Below is a small trained network, with its code and all its weights. Each question gives an input and a class and asks what happens when units are switched off, that is, made to give their printed mean instead of their output.

import numpy as np


def w(rows, s, z=0):
    codes = np.array(rows[::2]) - 128.0
    scale = np.full(codes.shape[1], s)
    scale[-1] = z or s
    return codes * scale


def f(y):
    return np.maximum(y, 0)


def log_softmax(a):
    a = a - a.max(-1, keepdims=True)
    return a - np.log(np.exp(a).sum(-1, keepdims=True))


def net(x, mask):
    res = np.array(x, float).reshape(1, 2) / 4 @ E
    y = f(res @ A[0][:, :-1].T + A[0][:, -1])
    res = res + np.where(mask, y, B[0][:, -1]) @ B[0][:, :-1]
    return log_softmax(res[-1] @ U[:, :-1].T + U[:, -1])


A, B = {}, {}
E = w([
[65,9,37,157,102,69,144,178,103],'x0',
[155,197,88,190,159,107,249,119,118],'x1',
],0.015)
A[0] = w([
[125,125,97,90,67,137,114,146,127,209],'neuron 1',
[117,62,97,80,42,162,98,175,142,252],'neuron 2',
[156,152,118,148,119,194,160,130,72,137],'neuron 3',
[113,140,174,89,67,139,55,152,185,123],'neuron 4',
[105,82,63,136,126,100,149,167,65,154],'neuron 5',
[125,97,181,78,133,127,74,140,103,147],'neuron 6',
[190,208,91,196,168,133,167,67,132,183],'neuron 7',
[158,175,163,105,176,169,114,6,169,141],'neuron 8',
[129,176,55,193,120,99,145,180,107,103],'neuron 9',
[108,136,77,148,166,164,134,140,153,111],'neuron 10',
[104,178,92,187,181,129,197,152,147,128],'neuron 11',
[152,111,153,72,84,203,87,178,187,190],'neuron 12',
[179,94,112,160,89,48,107,99,79,107],'neuron 13',
],0.012,0.0034)
B[0] = w([
[54,160,78,171,99,43,102,152,134,172],'neuron 1',
[55,90,61,109,83,20,144,147,184,238],'neuron 2',
[134,107,147,66,112,136,70,145,68,171],'neuron 3',
[107,112,86,49,97,111,139,90,107,222],'neuron 4',
[87,111,72,102,243,134,198,255,138,234],'neuron 5',
[89,112,88,76,21,94,55,47,162,208],'neuron 6',
[95,118,144,32,93,89,38,55,69,248],'neuron 7',
[194,211,161,60,214,137,141,103,38,254],'neuron 8',
[85,40,93,209,100,107,78,155,116,202],'neuron 9',
[86,108,119,140,145,77,107,113,108,151],'neuron 10',
[21,44,104,22,61,145,78,118,148,221],'neuron 11',
[102,67,97,54,119,159,44,99,64,220],'neuron 12',
[195,135,84,139,192,153,145,182,177,172],'neuron 13',
],0.0082,0.017)
U = w([
[124,133,86,181,67,110,99,125,106,179],'0',
[131,140,123,213,105,86,149,103,139,2],'1',
[198,155,178,71,216,156,115,86,78,201],'2',
[134,103,196,115,143,113,187,119,176,7],'3',
[173,140,151,156,122,135,136,125,163,18],'4',
[58,64,112,103,3,102,51,94,129,199],'5',
[163,104,142,145,116,190,123,147,187,14],'6',
[86,90,72,155,235,94,209,183,150,205],'7',
],0.011,0.0023)

Each question gives the input, the list of numbers given to net, and the class t.
The units are the neurons (one row each of A and B). Each row of codes is followed by its name. A weight is (code - 128) times the scale printed after its matrix; where a second scale follows, it is the last column's (A, B and U).
mask holds one flag per neuron, in row order. A switched-off neuron (its flag False) gives its mean, the last column of its row in B, instead of its output. The means were averaged over made-up inputs and are rounded, as every weight is.
A unit's drop is (log p(t) with every unit on - log p(t) with that unit switched off) / (log p(t) with every unit on - log p(t) with every unit switched off).
The circuit of an input: a set's keep is (log p(t) with only the set's units on - log p(t) with every unit switched off) / (log p(t) with every unit on - log p(t) with every unit switched off). Starting from the 12 units with the biggest drops (on a tie, the unit counted first), units are removed one at a time, each time the one whose removal leaves the highest keep (on an exact tie, the one counted first), for as long as the keep stays at least 0.8.
circuit, biggest first: the units of the circuit, biggest drop first
k most important neurons: the k neurons with the biggest drops, biggest first
drop when u is switched off: that unit's drop, to one decimal
input [-1,0], class 2: circuit, biggest first => [neuron 2; neuron 11]
input [-5,-4], class 2: circuit, biggest first => [neuron 8]
input [5,-3], class 7: circuit, biggest first => [neuron 5; neuron 7]
input [3,-2], class 7: 2 most important neurons => [neuron 7; neuron 11]
input [6,8], class 7: 4 most important neurons => [neuron 5; neuron 6; neuron 13; neuron 12]
input [7,-5], class 7: 2 most important neurons => [neuron 5; neuron 7]
input [6,5], class 7: drop when neuron 5 is switched off => 0.3
input [7,-2], class 7: drop when neuron 7 is switched off => 0.0
input [-4,2], class 2: drop when neuron 2 is switched off => 0.0
input [4,4], class 7: drop when neuron 5 is switched off => 0.3
